Below is a small trained network, with its code and all its weights. Each question gives an input and a target symbol and asks what happens when units are switched off, that is, made to give their printed mean instead of their output.

import numpy as np


def w(rows, s, z=0):
    codes = np.array(rows[::2]) - 128.0
    scale = np.full(codes.shape[1], s)
    scale[-1] = z or s
    return codes * scale


def norm(h):
    return h / np.sqrt((h * h).mean(-1, keepdims=True) + 1e-5)


def f(y):
    return y / 2 * (1 + np.tanh(0.7978845608 * (y + 0.044715 * y**3)))


def softmax(a):
    e = np.exp(a - a.max(-1, keepdims=True))
    return e / e.sum(-1, keepdims=True)


def log_softmax(a):
    a = a - a.max(-1, keepdims=True)
    return a - np.log(np.exp(a).sum(-1, keepdims=True))


def net(x, mask):
    ids = ['ΞΨΩαβγδεζηλμστ'.index(c) for c in x.split()]
    T = len(ids)
    res = E[ids] + P[:T]
    r = norm(res)
    for j in range(2):
        rows = slice(4 * j, 4 * j + 4)
        q, k, v = (r @ M[0][rows].T for M in (Q, K, V))
        z = softmax(np.where(np.tri(T) > 0, q @ k.T / 4**0.5, -1e9)) @ v
        o = O[0][rows]
        res = res + np.where(mask[j], z, o[:, -1]) @ o[:, :-1]
    y = f(norm(res) @ A[0][:, :-1].T + A[0][:, -1])
    res = res + np.where(mask[2:26], y, B[0][:, -1]) @ B[0][:, :-1]
    return log_softmax(norm(res)[-1] @ U[:, :-1].T + U[:, -1])


Q, K, V, O, A, B = {}, {}, {}, {}, {}, {}
E = w([
[115,126,113,71,122,148,161,174,132],'Ξ',
[148,88,149,102,108,148,162,158,97],'Ψ',
[176,134,130,109,127,175,176,131,188],'Ω',
[82,102,157,97,157,152,184,147,110],'α',
[132,171,188,96,120,160,158,147,130],'β',
[93,60,129,74,140,136,107,110,184],'γ',
[162,111,172,81,179,127,187,178,158],'δ',
[73,165,122,80,137,153,123,119,173],'ε',
[155,176,144,102,42,223,110,92,137],'ζ',
[82,175,96,218,39,5,181,136,151],'η',
[78,104,223,126,132,189,48,103,132],'λ',
[97,87,88,90,78,172,39,171,143],'μ',
[144,91,208,173,222,162,152,132,192],'σ',
[214,103,189,82,94,113,78,181,213],'τ',
],0.011)
P = w([
[147,142,104,147,114,16,92,11,102],'0',
[81,109,184,86,50,140,183,11,113],'1',
[78,107,183,112,58,135,176,40,127],'2',
[69,104,180,123,76,170,168,73,129],'3',
[71,99,184,133,88,174,164,110,147],'4',
[57,94,183,160,99,179,147,132,149],'5',
[51,96,188,166,103,191,137,159,165],'6',
[55,105,194,183,103,204,127,190,173],'7',
[44,108,199,185,109,211,116,214,186],'8',
[31,131,191,191,111,225,100,254,186],'9',
],0.0055)
Q[0] = w([
[92,130,127,193,110,94,138,157,132],'H1',
[166,150,79,153,110,32,110,111,101],'H1',
[42,118,126,162,104,164,207,116,142],'H1',
[113,106,125,108,179,166,107,96,118],'H1',
[166,162,138,118,121,152,136,160,92],'H2',
[64,75,184,106,5,110,162,118,215],'H2',
[70,144,208,117,75,141,173,188,185],'H2',
[147,124,138,131,122,122,134,150,157],'H2',
],0.015)
K[0] = w([
[112,126,168,176,150,141,87,181,130],'H1',
[110,93,159,78,95,224,160,173,162],'H1',
[98,126,138,216,71,97,113,189,143],'H1',
[108,128,122,90,109,113,166,75,91],'H1',
[93,113,129,99,162,150,115,215,124],'H2',
[163,203,107,166,109,4,120,57,106],'H2',
[127,159,80,235,148,57,78,149,105],'H2',
[125,154,114,164,144,93,143,133,152],'H2',
],0.014)
V[0] = w([
[136,101,125,42,108,127,150,95,212],'H1',
[88,122,97,122,95,147,35,104,113],'H1',
[107,89,167,105,157,79,73,122,211],'H1',
[147,157,114,63,116,56,114,232,143],'H1',
[210,148,230,191,131,150,115,99,200],'H2',
[196,78,101,72,14,119,63,160,157],'H2',
[80,238,188,120,94,163,94,173,90],'H2',
[180,247,15,141,123,169,141,121,192],'H2',
],0.014)
O[0] = w([
[135,109,117,125,176,235,113,121,47,254],'H1',
[149,96,80,96,127,89,67,153,154,128],'H1',
[154,90,120,175,178,117,49,97,52,199],'H1',
[84,36,156,119,98,139,182,99,50,138],'H1',
[210,240,86,155,137,56,190,142,107,199],'H2',
[63,118,90,127,222,69,200,220,164,219],'H2',
[190,31,69,129,122,103,172,67,161,104],'H2',
[164,112,44,175,239,254,176,96,97,129],'H2',
],0.0088)
A[0] = w([
[135,96,142,119,121,139,77,102,146,136],'N1',
[113,112,78,85,71,145,94,142,106,71],'N2',
[105,100,70,132,123,152,145,125,100,151],'N3',
[102,142,106,183,165,164,119,124,147,106],'N4',
[107,158,87,83,132,140,78,140,100,57],'N5',
[125,122,108,141,147,102,149,180,112,32],'N6',
[127,164,89,116,160,78,121,122,188,70],'N7',
[209,100,169,97,145,152,92,160,121,50],'N8',
[138,108,130,108,80,90,138,92,126,150],'N9',
[64,119,114,68,158,78,105,119,179,76],'N10',
[168,156,75,127,147,153,153,145,163,17],'N11',
[107,65,133,138,108,125,141,132,115,149],'N12',
[168,137,116,169,140,119,166,109,142,198],'N13',
[114,130,100,110,71,108,190,170,80,115],'N14',
[114,146,143,168,151,144,141,151,131,139],'N15',
[159,154,167,102,135,60,122,146,134,92],'N16',
[148,135,108,9,116,60,211,4,112,60],'N17',
[154,124,81,141,101,100,68,134,134,38],'N18',
[163,147,134,81,104,124,168,72,94,126],'N19',
[85,99,134,159,107,131,146,204,159,90],'N20',
[152,99,66,81,179,123,116,109,150,5],'N21',
[130,152,117,113,110,160,185,156,150,108],'N22',
[120,196,99,147,92,146,118,117,110,129],'N23',
[140,100,131,163,190,110,139,150,174,107],'N24',
],0.015,0.0027)
B[0] = w([
[99,115,87,90,145,135,130,104,93,153],'N1',
[116,162,93,83,122,46,123,121,136,139],'N2',
[145,163,128,116,95,89,109,111,153,192],'N3',
[158,119,128,89,107,127,173,68,142,181],'N4',
[176,122,174,180,162,110,133,158,147,151],'N5',
[76,145,142,110,106,62,97,94,128,165],'N6',
[89,58,104,123,106,165,123,152,68,159],'N7',
[140,125,81,186,111,127,83,73,91,143],'N8',
[102,169,89,116,151,179,114,137,146,183],'N9',
[217,153,140,200,142,182,168,141,123,191],'N10',
[70,130,137,116,110,201,96,179,113,201],'N11',
[163,119,92,140,163,143,118,132,171,197],'N12',
[108,148,151,93,144,152,102,140,173,241],'N13',
[79,115,163,148,114,173,110,101,153,179],'N14',
[131,122,110,85,118,105,146,106,168,180],'N15',
[122,126,63,60,142,132,163,131,181,163],'N16',
[55,140,76,226,167,113,95,54,255,254],'N17',
[160,109,176,69,187,195,149,114,165,143],'N18',
[102,100,109,194,121,126,129,138,208,220],'N19',
[211,88,145,128,139,191,139,130,193,221],'N20',
[142,127,136,181,44,103,143,168,110,168],'N21',
[191,109,92,114,89,154,102,161,125,201],'N22',
[136,56,116,165,109,93,184,119,132,177],'N23',
[106,117,126,156,72,55,147,77,73,186],'N24',
],0.017,0.007)
U = w([
[14,2,130,47,192,207,154,110,119,77],'Ξ',
[107,149,221,81,96,132,188,251,204,102],'Ψ',
[142,220,70,133,205,206,207,137,86,126],'Ω',
[67,169,159,53,19,139,32,84,124,141],'α',
[24,155,78,241,148,126,99,83,234,121],'β',
[137,142,169,165,224,121,6,188,104,132],'γ',
[70,119,231,239,64,158,181,98,62,117],'δ',
[183,81,46,176,92,156,61,28,52,124],'ε',
[87,108,14,128,5,137,161,201,96,142],'ζ',
[150,85,156,91,96,91,226,9,159,102],'η',
[151,138,28,4,184,61,76,125,185,111],'λ',
[176,3,115,224,124,48,154,192,119,119],'μ',
[235,225,150,181,84,66,135,84,138,129],'σ',
[44,120,106,94,183,11,201,112,108,254],'τ',
],0.0061,0.0035)

Each question gives the input, a string of symbols that net reads in full, and the target symbol t.
The units are the heads (4 rows each of Q, K, V and O) and the neurons (one row each of A and B). Each row of codes is followed by its name. A weight is (code - 128) times the scale printed after its matrix; where a second scale follows, it is the last column's (O, A, B and U).
mask holds one flag per unit, heads first, then neurons. A switched-off unit (its flag False) gives its mean, the last column of its rows in O or B, instead of its output. The means were averaged over made-up inputs and are rounded, as every weight is.
A unit's drop is (log p(t) with every unit on - log p(t) with that unit switched off) / (log p(t) with every unit on - log p(t) with every unit switched off).
The circuit of an input: a set's keep is (log p(t) with only the set's units on - log p(t) with every unit switched off) / (log p(t) with every unit on - log p(t) with every unit switched off). Starting from the 12 units with the biggest drops (on a tie, the unit counted first), units are removed one at a time, each time the one whose removal leaves the highest keep (on an exact tie, the one counted first), for as long as the keep stays at least 0.8.
units of the circuit, in order: the units of the circuit, biggest drop first
unit that matters most: the unit with the biggest drop
which heads matter: for each layer, one digit per head in row order, 1 if its drop is at least 0.15 and else 0, layers parted by /
drop when u is switched off: that unit's drop, to one decimal
input τ γ τ ε δ Ξ λ δ β, target τ: unit that matters most	H2
input Ψ γ δ α Ω δ μ Ω ε, target Ψ: which heads matter	01
input σ ζ α α η β δ λ, target Ξ: units of the circuit, in order	[H2; N17; N1]
input Ψ α Ψ σ ζ Ω β β β, target Ψ: units of the circuit, in order	[H2; N17]
input δ λ Ψ α β, target δ: which heads matter	11
input α γ γ η Ψ β τ, target ε: which heads matter	01
input γ μ ε β, target γ: which heads matter	11
input σ β τ, target σ: which heads matter	01
input Ω α Ω Ω ζ τ β, target Ω: which heads matter	01
input λ τ μ Ω μ β λ Ξ, target λ: units of the circuit, in order	[H2; H1; N16]
input ε β τ, target ε: which heads matter	00
input ζ λ δ σ, target ζ: which heads matter	10
input λ Ξ τ Ξ λ β Ω, target λ: which heads matter	11
input σ γ Ψ, target σ: units of the circuit, in order	[H2]
input τ β Ω Ω β Ψ ζ, target τ: which heads matter	11
input Ψ α λ, target Ψ: which heads matter	01
input δ Ψ δ, target δ: which heads matter	11
input Ω γ β, target Ω: which heads matter	01
input γ ε Ξ ζ σ σ Ξ Ψ β Ω, target γ: which heads matter	11
input ε ε σ λ Ψ Ω μ Ξ, target ε: unit that matters most	H2
input Ω α ζ, target Ω: drop when H2 is switched off	0.5
input Ψ ζ β Ω σ Ω Ω Ψ μ δ, target Ψ: drop when N17 is switched off	0.1
input ζ β Ω μ, target ζ: drop when H1 is switched off	0.1
input β τ β β σ η, target η: drop when N14 is switched off	0.0
